Read these off the grid that follows. Indices start at 1.
1) Read off the entry directly above -16.29.
2) Read off the entry at row 1, column 2.
3) Read off the centre entry.
4) Read off the entry directly above 8.77.
5) Read off the bottom-left entry.
6) Read off the entry in row 3 and column 1.
7) Read off the entry directly above 4.15.
8) Read off the entry in row 3 and column 2.
-23.65,-3.03,6.32,-5.04,-11.41,-12.85,-3.76,-0.15,0.44,-16.69,2.11,-15.32,-5.17
-3.31,7.06,-4.45,4.41,-1.07,-8.60,-8.30,-1.11,-10.50,-12.71,-13.08,-0.65,-2.58
-0.31,-8.20,-2.31,-9.20,-12.72,-23.89,-3.01,2.20,-14.76,-4.80,5.37,-3.71,-3.92
-14.85,-10.38,-12.77,-7.13,1.29,-22.67,-2.43,-4.68,-7.28,3.80,-6.40,-3.80,-13.73
-6.93,-2.03,-9.57,-3.55,2.04,16.79,-7.94,-13.52,4.85,-1.63,-13.77,-3.50,-6.97
-6.88,-1.49,-4.39,-6.71,8.77,-13.65,-14.70,-13.65,-7.68,4.23,-9.02,-3.52,-13.73
8.48,0.19,4.15,-6.74,-1.01,-16.29,-14.74,-5.61,-18.57,-3.56,-7.07,-2.67,-6.14
1) -13.65
2) -3.03
3) -2.43
4) 2.04
5) 8.48
6) -0.31
7) -4.39
8) -8.20

x =
[[-1.498  1.094  1.791  2.258  0.689  2.509 -0.743 -0.423  1.051]
 [-0.134 -1.031  0.725  2.047  0.439  1.909 -1.922 -1.295 -1.308]
 [-0.393  0.229  0.694  0.592  0.687 -0.520 -2.605 -1.040  2.744]
 [-2.927  0.194  1.182 -1.266  0.767  0.615  2.242 -0.036 -0.117]
 [ 0.563 -0.766  0.774 -0.596 -1.536 -2.192  1.486  1.325  2.150]
 [ 1.498  0.152  0.680  1.501  0.598  2.129  2.439 -0.352 -2.067]
 [ 2.954 -0.895 -1.011 -0.887  0.677 -1.857  0.111 -0.528 -0.610]
 [ 2.441 -0.486 -1.595  0.046  0.292  0.312 -0.085  0.318 -2.647]
 [ 2.256 -0.123 -0.902 -0.701  1.328 -1.741 -1.782 -0.939  0.940]
 [-1.873  1.279  0.455  0.530 -1.117  1.785  2.137 -0.177  2.247]]
Rows and columns are numbered from 1.
Report the entry in the bottom-right corner.
A: 2.247
Report the entry directly below 0.774.
A: 0.680
Report the entry in the bottom-left corner.
A: -1.873
Report the entry in row 1 and column 2.
A: 1.094
The entry directly above -0.352 -> 1.325
The top-right entry -> 1.051
The entry directly above 0.694: 0.725
The entry in row 1 and column 3 is 1.791
Report the entry directly above -0.939.
A: 0.318
Report the entry directly above 0.680.
A: 0.774
The entry in row 2 and column 1 is -0.134
The entry at row 3, column 1: -0.393
Report the top entry of the column that holds the smallest entry.
A: -1.498
The entry just right of the smallest entry is 0.194
Report the maximum.
A: 2.954
Report the entry directly above the largest entry.
A: 1.498
Report the entry at row 2, column 2.
A: -1.031
Report the entry just right of -1.040.
A: 2.744
Report the entry just right of 1.182.
A: -1.266
Report the entry directly below -2.605.
A: 2.242
Report the entry just right of 2.137.
A: -0.177
The entry directly below the largest entry: 2.441
Report the entry directly above 0.111.
A: 2.439
Report the entry directly below 0.680.
A: -1.011
The entry directly above 2.744: -1.308
The entry directly below the smallest entry is 0.563
The entry just right of -0.743 -> -0.423

data = [4 3 7 4 4 2 4 3 5 2 0 4 4 3]
The second entry from the left? 3
The entry just right of 7? 4

((586, 693, 328, 369, 461, 514, 655, 520), (623, 769, 200, 338, 424, 563, 772, 621))
Read off the first entry in reading order.
A: 586
The minimum is 200
The entry just right of 655 is 520
The second smallest entry: 328
The entry just right of 461 is 514
The third smallest entry: 338

-119.876	-24.387	288.748	176.795	-143.957	-96.878	-142.025
-103.906	-17.857	278.460	211.046	-108.063	-115.111	-187.802
-170.024	-47.349	-98.194	-72.900	-184.365	-116.423	-26.266
-193.838	-43.612	-82.552	-64.884	-155.267	-166.098	11.020
-110.767	-27.327	-132.245	-40.770	-29.516	-32.703	-34.418
-175.223	-24.099	-98.391	-42.376	-154.569	-110.035	-12.574
-128.879	-71.763	-109.098	-93.924	-160.058	-98.949	-11.663
-226.732	-7.081	-210.566	-53.310	-151.406	-114.926	56.133
-178.553	-69.560	-100.519	-103.405	-224.918	-132.700	0.948
-117.009	-8.147	-113.652	-15.948	-62.287	-8.285	14.159
-77.071	-8.871	252.592	221.856	-109.705	-127.233	-171.129
-114.039	-23.187	258.183	169.819	-127.597	-122.604	-201.836
-121.473	29.750	-61.481	5.477	-17.910	-23.889	2.871
-100.565	4.914	261.428	186.683	-132.542	-91.809	-137.656
-139.440	-18.775	295.771	227.902	-140.420	-125.139	-131.804
Counting starts at 1.
The entry at row 1, column 3 is 288.748
Read off the entry just left of -11.663.
-98.949
The entry just right of -125.139: -131.804
The entry at row 2, column 2 is -17.857
Read off the entry in row 2 and column 1.
-103.906
The entry just right of the centre entry: -151.406
Read off the entry just right of 29.750.
-61.481
The largest entry is 295.771
Read off the entry just right of -132.700.
0.948
Read off the entry in row 1 and column 1.
-119.876
The entry just right of the smallest entry: -7.081
The entry in the top-right corner is -142.025
Read off the entry in row 3 and column 1.
-170.024
The entry in the bottom-left corner: -139.440
Read off the entry directly above -128.879.
-175.223
Read off the entry directly above -108.063.
-143.957
Read off the entry just left of the largest entry.
-18.775
Read off the entry directly above -7.081.
-71.763
Read off the entry directly above the largest entry.
261.428
Read off the entry just left of -8.871.
-77.071
Read off the entry in row 1 and column 2.
-24.387
The entry just left of the centre entry -> -210.566
Read off the entry just right of -17.910.
-23.889
The entry in row 3 and column 3: -98.194
Read off the entry directly above -100.565.
-121.473
The entry just right of -116.423: -26.266
The centre entry: -53.310
The minimum: -226.732
Read off the entry directly below -17.910.
-132.542
Read off the entry just left of -166.098.
-155.267

a =
[[ 7  7  5 11  3  7  4  8 13  4  5]
 [17  5 25  7 23 13 18  4  4 15 21]
 [ 7  8 32  8 23  8 13  6  4 14  7]
 [13 10  4  7 10 14 12 14 12 16 24]
 [ 6 12 13  8 15  7 12  9  5 13  5]
 [ 5 16  7  8 17  7 14 16  7 16 10]
 [ 6  7  7 13  3  6  3  6 14  3  3]
 [ 3 15 23  9 34  5 15 10  4 16  3]
 [12  7  2 10  2 12  4 11 26  4 13]]
Rows and columns are numbered from 1.
Read off the entry directly above the centre entry.
14
The entry in row 3 and column 3: 32
The entry at row 2, column 1 -> 17
Read off the entry in the bottom-right corner.
13
Read off the entry at row 3, column 1.
7
The entry in the top-right corner: 5
The entry just left of 18: 13
Read off the entry just right of the centre entry.
12
Read off the entry in row 3 and column 2.
8
The entry directly below 34: 2
The entry in row 2 and column 3 is 25
The entry in row 1 and column 1 is 7
The entry in row 1 and column 3 -> 5
The entry in the bottom-left corner is 12
Read off the largest entry.
34
Read off the entry just right of 34.
5
Read off the entry directly above the largest entry.
3

Questions about the array below. Counting starts at 1.
1) The entry in the bottom-left corner?
2) The entry just right of 10?
3) The entry just right of -12?
4) The entry just right of 5?
5) The entry in row 1 and column 3?
6) The top-left entry?
7) The entry in the top-right corner?
8) The bottom entry of the column that holds the smallest entry?
[[  9  25  13   4  29 -13  -1  13  10  -1 -15  20  -8  12]
 [  1 -17  -3   6  -7   4  15   2 -12  11   5  -7   0   9]]
1) 1
2) -1
3) 11
4) -7
5) 13
6) 9
7) 12
8) -17
